The symbols move the points like this.
q973: $>q993, ^>q159, +>q574, ~>q854
q188: $>q695, ^>q822, +>q488, ~>q291
q618: $>q854, ^>q267, +>q414, ~>q234
q487: $>q574, ^>q854, +>q618, ~>q414
q74: $>q329, ^>q399, +>q278, ~>q568
q782: $>q894, ^>q500, +>q709, ~>q932
q765: $>q25, ^>q256, +>q109, ~>q993
q86: $>q920, ^>q95, +>q261, ~>q166
q483: $>q864, ^>q671, +>q886, ~>q90
q822: $>q15, ^>q74, +>q566, ~>q855
q581: $>q79, ^>q119, +>q623, ~>q86
q15: $>q324, ^>q329, +>q74, ~>q278
q534: $>q744, ^>q768, +>q14, ~>q188
q864: $>q320, ^>q460, +>q671, ~>q713
q166: $>q973, ^>q574, +>q487, ~>q618
q493: $>q243, ^>q486, +>q549, ~>q782
q256: $>q133, ^>q539, +>q475, ~>q128
q324: $>q875, ^>q723, +>q329, ~>q399
q772: $>q886, ^>q90, +>q79, ~>q119
q234: $>q581, ^>q623, +>q55, ~>q735
q671: $>q460, ^>q219, +>q713, ~>q998
q475: $>q539, ^>q753, +>q128, ~>q483
q261: $>q95, ^>q973, +>q166, ~>q487
q128: $>q753, ^>q864, +>q483, ~>q886
q723: $>q618, ^>q414, +>q564, ~>q243
q159: $>q128, ^>q483, +>q472, ~>q772
q362: $>q261, ^>q166, +>q843, ~>q875
q566: $>q74, ^>q278, +>q855, ~>q900
q932: $>q235, ^>q324, +>q15, ~>q74
q25: $>q578, ^>q133, +>q256, ~>q475
q500: $>q362, ^>q843, +>q235, ~>q324
q568: $>q493, ^>q549, +>q728, ~>q744
q55: $>q623, ^>q86, +>q735, ~>q362
q728: $>q549, ^>q782, +>q744, ~>q768
q460: $>q707, ^>q83, +>q219, ~>q636
q549: $>q486, ^>q894, +>q782, ~>q709
q472: $>q483, ^>q886, +>q772, ~>q79
q235: $>q843, ^>q875, +>q324, ~>q329
q539: $>q634, ^>q445, +>q753, ~>q864
q123: $>q900, ^>q335, +>q29, ~>q707
q735: $>q86, ^>q261, +>q362, ~>q843
q623: $>q119, ^>q920, +>q86, ~>q261
q894: $>q735, ^>q362, +>q500, ~>q235
q14: $>q768, ^>q695, +>q188, ~>q488
q564: $>q414, ^>q234, +>q243, ~>q486
q843: $>q166, ^>q487, +>q875, ~>q723
q291: $>q566, ^>q855, +>q984, ~>q123
q335: $>q728, ^>q744, +>q534, ~>q14
q445: $>q123, ^>q29, +>q320, ~>q460
q90: $>q713, ^>q998, +>q542, ~>q765
q984: $>q855, ^>q900, +>q123, ~>q29
q860: $>q488, ^>q291, +>q635, ~>q634
q998: $>q636, ^>q578, +>q25, ~>q256
q920: $>q765, ^>q109, +>q95, ~>q973
q753: $>q445, ^>q320, +>q864, ~>q671
q414: $>q267, ^>q581, +>q234, ~>q55
q488: $>q822, ^>q566, +>q291, ~>q984
q109: $>q256, ^>q475, +>q993, ~>q159
q768: $>q709, ^>q932, +>q695, ~>q822
q855: $>q278, ^>q568, +>q900, ~>q335
q79: $>q90, ^>q542, +>q119, ~>q920
q578: $>q860, ^>q635, +>q133, ~>q539
q707: $>q534, ^>q14, +>q83, ~>q44
q900: $>q568, ^>q728, +>q335, ~>q534
q636: $>q44, ^>q860, +>q578, ~>q133
q486: $>q55, ^>q735, +>q894, ~>q500
q29: $>q335, ^>q534, +>q707, ~>q83
q635: $>q291, ^>q984, +>q634, ~>q445
q399: $>q564, ^>q243, +>q493, ~>q549
q329: $>q723, ^>q564, +>q399, ~>q493
q709: $>q500, ^>q235, +>q932, ~>q15
q875: $>q487, ^>q618, +>q723, ~>q564
q634: $>q984, ^>q123, +>q445, ~>q320
q713: $>q219, ^>q636, +>q998, ~>q25
q95: $>q109, ^>q993, +>q973, ~>q574
q320: $>q29, ^>q707, +>q460, ~>q219
q119: $>q542, ^>q765, +>q920, ~>q95
q133: $>q635, ^>q634, +>q539, ~>q753
q83: $>q14, ^>q188, +>q44, ~>q860
q744: $>q782, ^>q709, +>q768, ~>q695
q886: $>q671, ^>q713, +>q90, ~>q542
q44: $>q188, ^>q488, +>q860, ~>q635
q243: $>q234, ^>q55, +>q486, ~>q894
q542: $>q998, ^>q25, +>q765, ~>q109
q267: $>q772, ^>q79, +>q581, ~>q623
q219: $>q83, ^>q44, +>q636, ~>q578
q574: $>q159, ^>q472, +>q854, ~>q267
q695: $>q932, ^>q15, +>q822, ~>q566
q854: $>q472, ^>q772, +>q267, ~>q581
q993: $>q475, ^>q128, +>q159, ~>q472
q278: $>q399, ^>q493, +>q568, ~>q728

The rows follow the links: the fewer symbols apart two points are, the more alike their rows tend to be.

Each row is also shifted at random along 2 hidden directions that mean nothing.

Each row, then its point:
[-3, 0, 2, 14, -4, -2, -13, -17, 15, -6, 7, -8, 5, 3, 9, -8, -2, -7, 4, -1, -13, -16, 0, -7]
point: q487
[5, -4, -5, -12, 3, 6, 12, 19, -10, 7, -3, 12, -7, 0, -3, 2, 3, -2, -6, -5, 12, 17, 2, 7]
point: q188
[-7, 10, 8, 3, -2, -10, -3, -15, -20, -7, -5, -14, 8, -9, -10, 8, -7, 17, 8, 12, -5, -9, -5, -4]
point: q542
[-4, 9, 12, -1, 2, -10, -1, -10, 4, -5, -7, -14, 7, -4, -12, 9, 1, 18, 5, 14, -2, -7, -7, -3]
point: q483
[8, -9, -14, -5, 1, 10, 4, 16, 12, 8, 4, 14, -8, 6, 8, -6, 7, -14, -7, -12, 7, 11, 4, 3]
point: q728
[13, -3, -27, -11, -2, 4, 7, 18, -18, 10, -5, 11, -9, -5, -3, 3, 3, -1, -3, -5, 12, 17, 1, 1]
point: q488
[-4, -3, 7, 14, -3, 2, -11, -13, 24, -5, 9, -4, 3, 7, 13, -11, -1, -12, 1, -4, -12, -14, 2, -4]
point: q55
[-12, -1, 17, 14, -3, 1, -9, -15, 1, -9, 8, -5, 5, 4, 10, -8, -9, -10, 2, -3, -13, -14, 5, -1]
point: q414
[-2, 2, 23, -16, 13, -3, 15, 13, 23, 2, -8, 0, 2, 4, -15, 13, 11, 16, -8, 9, 11, 10, -6, 10]
point: q320
[-10, -10, 23, -1, 5, 11, 10, 14, -6, -2, 6, 16, -4, 8, 8, -5, -5, -16, -11, -13, 5, 9, 11, 13]
point: q74
[-4, 10, 14, -5, 4, -10, 4, -6, -5, -4, -8, -11, 7, -6, -14, 12, 0, 21, 4, 14, 1, -3, -7, 0]
point: q25
[-6, 8, 16, -11, 5, -6, 11, 3, -26, -3, -10, -4, 4, -8, -17, 14, -4, 19, 1, 11, 7, 7, -4, 6]
point: q133
[8, -7, -14, -9, 1, 8, 7, 18, -4, 8, 0, 13, -8, 2, 2, -1, 4, -8, -6, -9, 10, 15, 3, 5]
point: q855
[-12, 6, 23, 10, 0, -7, -6, -19, 8, -11, 2, -13, 10, 1, -1, 1, -5, 7, 4, 9, -11, -16, -2, -3]
point: q95
[-10, -8, 17, -3, 2, 11, 11, 15, -34, -2, 4, 16, -5, 2, 6, -4, -12, -15, -8, -13, 6, 13, 12, 13]
point: q568
[5, 10, -15, -7, -2, -10, 1, -4, -24, 2, -11, -9, 2, -12, -15, 11, -1, 20, 8, 12, 3, 2, -8, -5]
point: q671
[13, -9, -32, 4, -7, 9, -7, 6, 6, 8, 8, 11, -10, 4, 15, -14, 3, -21, -1, -14, -1, 3, 5, -5]
point: q493
[-10, 4, 25, 10, 2, -6, -7, -18, 23, -10, 3, -13, 9, 5, 1, -1, -1, 4, 2, 7, -11, -17, -2, -3]
point: q574
[10, -8, -29, 8, -9, 8, -8, 2, 0, 6, 9, 9, -8, 3, 16, -14, 0, -21, 1, -14, -4, 0, 6, -6]
point: q324
[-8, -6, 12, 14, -2, 5, -7, -8, 7, -6, 10, 2, 2, 7, 14, -12, -6, -16, -1, -8, -10, -10, 7, 0]
point: q875
[17, -7, -43, -3, -7, 9, -1, 14, -17, 12, 2, 14, -13, -3, 8, -7, 1, -14, 0, -13, 7, 14, 4, -3]
point: q744
[-1, -10, 2, 2, 0, 11, 2, 10, 0, 2, 7, 14, -6, 7, 12, -9, -2, -19, -7, -14, 2, 5, 8, 5]
point: q782
[7, 5, -7, -14, 4, -5, 9, 9, -4, 5, -10, -1, -2, -6, -14, 12, 6, 16, 0, 9, 10, 10, -6, 1]
point: q460
[9, -6, -16, -9, 1, 7, 7, 18, -8, 9, -1, 13, -9, 0, 1, -1, 3, -7, -5, -9, 11, 15, 3, 4]
point: q900
[-7, -4, 3, 15, -6, 4, -9, -10, -9, -6, 9, 1, 1, 2, 14, -12, -10, -16, 1, -9, -11, -9, 7, -2]
point: q843
[-7, 8, 23, -4, 7, -10, 3, -8, 16, -5, -7, -13, 9, -1, -14, 11, 4, 20, 1, 15, -1, -6, -8, 1]
point: q475

In each set, the symbols that take the first to the second take the third to the fourth, perhaps in another order. Give the fourth.
Answer with the point's name.
[-9, 2, 9, 14, -5, -3, -11, -18, -5, -9, 5, -9, 6, 0, 7, -6, -9, -4, 5, 1, -14, -15, 2, -5]
: [-15, 5, 28, 11, 0, -6, -6, -19, -7, -13, 3, -12, 9, 0, 0, 0, -10, 4, 4, 6, -12, -15, 1, 0]
:: [0, 2, -2, 12, -4, -4, -13, -18, 24, -4, 5, -11, 5, 3, 6, -6, 1, -1, 6, 3, -12, -17, -4, -9]
: q95

[17, 0, -21, -16, 6, -2, 7, 16, 30, 13, -8, 3, -6, 1, -10, 8, 18, 10, -4, 5, 13, 12, -9, -1]
: [5, -6, -13, -8, 0, 8, 8, 17, -22, 7, 0, 14, -9, -2, 2, -1, -2, -9, -5, -10, 10, 16, 5, 6]
:: [21, 1, -40, -15, -1, -1, 4, 15, 1, 15, -8, 6, -9, -6, -8, 6, 12, 7, 1, 1, 13, 15, -6, -4]
: q822

[-10, -7, 14, 11, -3, 9, -4, -3, -8, -6, 11, 7, -1, 6, 15, -11, -9, -20, -3, -12, -7, -5, 10, 4]
: [3, -9, -12, 7, -4, 9, -5, 3, 8, 3, 9, 9, -6, 7, 16, -13, 0, -21, -3, -13, -4, -1, 7, -1]
:: [13, 9, -22, -9, 1, -10, -1, -1, 13, 7, -10, -10, 1, -6, -14, 11, 11, 21, 6, 13, 5, 1, -12, -8]
: q25

[8, 3, -22, 13, -8, -5, -18, -19, 20, 0, 4, -12, 3, 0, 7, -7, 3, -2, 9, 3, -13, -18, -5, -14]
: [-7, 7, 2, 12, -7, -8, -10, -20, -19, -9, 1, -13, 7, -6, 0, -1, -10, 5, 9, 5, -12, -15, -1, -7]
:: [-3, 7, 6, 9, -2, -8, -9, -19, 12, -6, 0, -14, 7, -1, -2, 1, -1, 9, 6, 9, -10, -15, -5, -7]
: q993

[9, -9, -16, -4, 0, 9, 3, 16, 7, 9, 4, 14, -9, 4, 8, -6, 5, -14, -6, -12, 7, 11, 4, 2]
: [-4, -11, 17, 0, 5, 12, 7, 13, 14, 0, 7, 14, -4, 11, 11, -8, 1, -18, -10, -12, 4, 7, 9, 10]
:: [3, 2, -7, -13, 2, 1, 12, 15, -29, 5, -8, 6, -5, -7, -11, 9, -1, 9, -2, 2, 13, 16, 0, 6]
: q984

[20, 0, -44, -13, -3, 1, 4, 16, -13, 15, -7, 7, -10, -8, -6, 4, 8, 4, 2, -2, 13, 17, -4, -4]
: [-19, -5, 49, -11, 13, 9, 23, 21, -22, -6, -2, 14, 0, 4, -6, 7, -7, -2, -14, -4, 12, 17, 9, 23]
:: [-4, -10, 12, 8, 1, 10, -1, 3, 20, -2, 10, 9, -2, 11, 15, -12, 0, -20, -7, -12, -4, -2, 8, 5]
: q564

[11, -3, -21, -12, 0, 5, 8, 19, -12, 10, -4, 11, -9, -3, -3, 3, 4, -1, -3, -5, 12, 17, 1, 3]
: [-12, -9, 25, -3, 4, 12, 12, 16, -26, -4, 5, 16, -4, 4, 6, -3, -10, -15, -10, -12, 6, 13, 12, 15]
:: [5, -5, -8, -11, 2, 7, 10, 19, -12, 7, -2, 13, -8, 0, -1, 2, 2, -4, -6, -7, 12, 16, 3, 6]
: q15

[-12, -10, 27, 0, 5, 12, 10, 13, -13, -3, 6, 15, -3, 7, 9, -6, -8, -17, -11, -14, 4, 10, 12, 14]
: [10, -9, -21, -3, -1, 9, 2, 15, 4, 9, 4, 14, -10, 4, 9, -7, 4, -15, -5, -12, 6, 11, 4, 1]
:: [-5, 4, 4, -12, 1, -1, 14, 12, -55, 0, -9, 5, -2, -12, -14, 11, -10, 11, 0, 3, 12, 17, 2, 9]
: q320

[1, 8, 11, -4, 6, -11, 0, -8, 31, -1, -7, -13, 7, 0, -12, 10, 10, 20, 2, 15, 0, -7, -11, -3]
: [11, 4, -12, -15, 5, -5, 7, 10, 14, 8, -9, -2, -1, -3, -13, 11, 12, 16, -1, 9, 11, 8, -9, 0]
:: [3, 8, -13, 8, -6, -9, -12, -19, 4, -3, -2, -15, 5, -5, -3, 1, 0, 9, 10, 9, -10, -14, -6, -12]
: q256

[8, 8, -10, -8, 2, -10, 1, -2, 10, 4, -10, -11, 3, -5, -14, 11, 9, 21, 5, 14, 4, 0, -11, -5]
: [8, 6, 0, -13, 8, -7, 7, 6, 26, 6, -9, -5, 1, 0, -15, 12, 14, 19, -1, 12, 9, 5, -10, 0]
:: [4, 9, -1, -5, 4, -10, -1, -7, 21, 1, -8, -13, 5, -3, -13, 10, 9, 20, 4, 14, 1, -6, -11, -5]
: q864

[-20, 10, 42, -2, 6, -9, 8, -8, -28, -13, -7, -11, 11, -6, -16, 13, -11, 20, 1, 14, -1, -4, -2, 8]
: [4, 10, -10, 1, -3, -11, -6, -13, 2, -1, -6, -15, 5, -6, -9, 7, 2, 16, 9, 13, -5, -10, -9, -9]
:: [5, -10, -11, 4, -3, 10, -2, 8, 5, 4, 8, 12, -7, 6, 14, -11, 1, -20, -5, -14, 1, 5, 7, 1]
: q15

[1, 3, 7, -14, 7, -2, 12, 12, -1, 4, -9, 1, 0, -3, -14, 12, 5, 14, -4, 7, 12, 12, -4, 7]
: [12, -8, -9, -12, 7, 7, 9, 20, 35, 11, -1, 12, -7, 9, 2, 0, 16, -5, -10, -5, 12, 13, -2, 5]
:: [-4, 11, -5, 4, -6, -11, -7, -16, -38, -6, -6, -14, 6, -13, -9, 7, -11, 15, 11, 11, -7, -8, -3, -7]
: q133

[12, 3, -5, -15, 9, -5, 8, 11, 40, 9, -9, -2, -1, 2, -13, 11, 19, 17, -4, 10, 12, 8, -11, 0]
: [6, 1, -2, -15, 6, -1, 11, 15, 6, 7, -8, 5, -4, -1, -11, 9, 9, 11, -5, 4, 13, 14, -4, 5]
:: [-5, 7, 9, 7, -1, -9, -8, -17, 8, -6, -1, -15, 8, -1, -4, 3, -1, 11, 6, 10, -9, -14, -5, -6]
: q765

[-8, 9, 14, 3, 1, -10, -4, -15, -3, -8, -4, -14, 9, -4, -8, 6, -4, 15, 6, 12, -6, -11, -5, -4]
: [-19, 9, 43, -2, 7, -9, 7, -9, -19, -13, -6, -11, 11, -5, -15, 13, -8, 20, 1, 14, -2, -5, -2, 7]
:: [13, 10, -29, -6, -3, -11, -4, -5, -3, 6, -11, -12, 0, -10, -14, 9, 6, 20, 9, 13, 3, -1, -11, -11]
: q578

[7, 2, -4, -15, 6, -1, 11, 14, 7, 7, -8, 3, -3, -2, -12, 10, 10, 12, -3, 5, 13, 13, -5, 4]
: [9, 0, -25, -12, -3, 3, 9, 17, -41, 8, -7, 10, -8, -10, -7, 5, -3, 3, 0, -3, 12, 19, 2, 2]
:: [2, 8, -9, 6, -4, -10, -11, -17, 9, -3, -3, -15, 6, -4, -5, 2, 1, 12, 9, 10, -8, -14, -8, -11]
: q90

[-2, -8, -10, 3, -6, 11, 1, 9, -40, 0, 6, 14, -7, -2, 11, -9, -13, -19, -3, -15, 1, 10, 12, 4]
: [-13, -6, 19, 14, -2, 7, -5, -7, -6, -9, 10, 4, 2, 6, 14, -11, -11, -18, -2, -10, -10, -8, 10, 3]
:: [0, 8, 5, -11, 5, -7, 7, 2, -1, 1, -10, -6, 3, -5, -16, 13, 4, 20, 1, 13, 7, 4, -8, 1]
: q707

[10, -8, 2, -13, 11, 7, 10, 22, 52, 10, 0, 12, -6, 13, 0, 1, 20, -4, -12, -4, 13, 12, -2, 8]
: [-1, -9, -9, 3, -5, 11, 2, 9, -28, 2, 6, 14, -7, 0, 12, -9, -9, -19, -4, -15, 2, 8, 11, 5]
:: [4, 8, -1, -10, 4, -9, 5, 1, 5, 3, -10, -8, 3, -5, -15, 13, 7, 20, 3, 12, 6, 2, -9, -1]
: q29

[11, 11, -32, 5, -9, -12, -13, -17, -4, 2, -6, -16, 3, -10, -5, 3, 2, 14, 13, 11, -7, -11, -10, -16]
: [-6, 10, 9, -1, 0, -10, 0, -11, -19, -6, -7, -12, 7, -9, -13, 10, -5, 19, 6, 13, -2, -5, -6, -2]
:: [-4, 8, 8, 4, 0, -10, -6, -16, 9, -5, -4, -15, 8, -3, -7, 5, 0, 14, 6, 12, -7, -13, -7, -5]
: q483

[4, 6, 0, -13, 5, -5, 9, 9, -4, 4, -10, -2, 0, -5, -15, 12, 5, 17, 0, 9, 10, 9, -7, 2]
: [11, 0, -5, -16, 9, 0, 10, 16, 30, 9, -7, 4, -3, 3, -10, 9, 16, 10, -6, 5, 13, 12, -7, 4]
:: [0, -10, 12, -8, 7, 10, 11, 19, 20, 4, 3, 14, -6, 10, 4, -2, 7, -11, -12, -9, 9, 12, 5, 10]
: q74

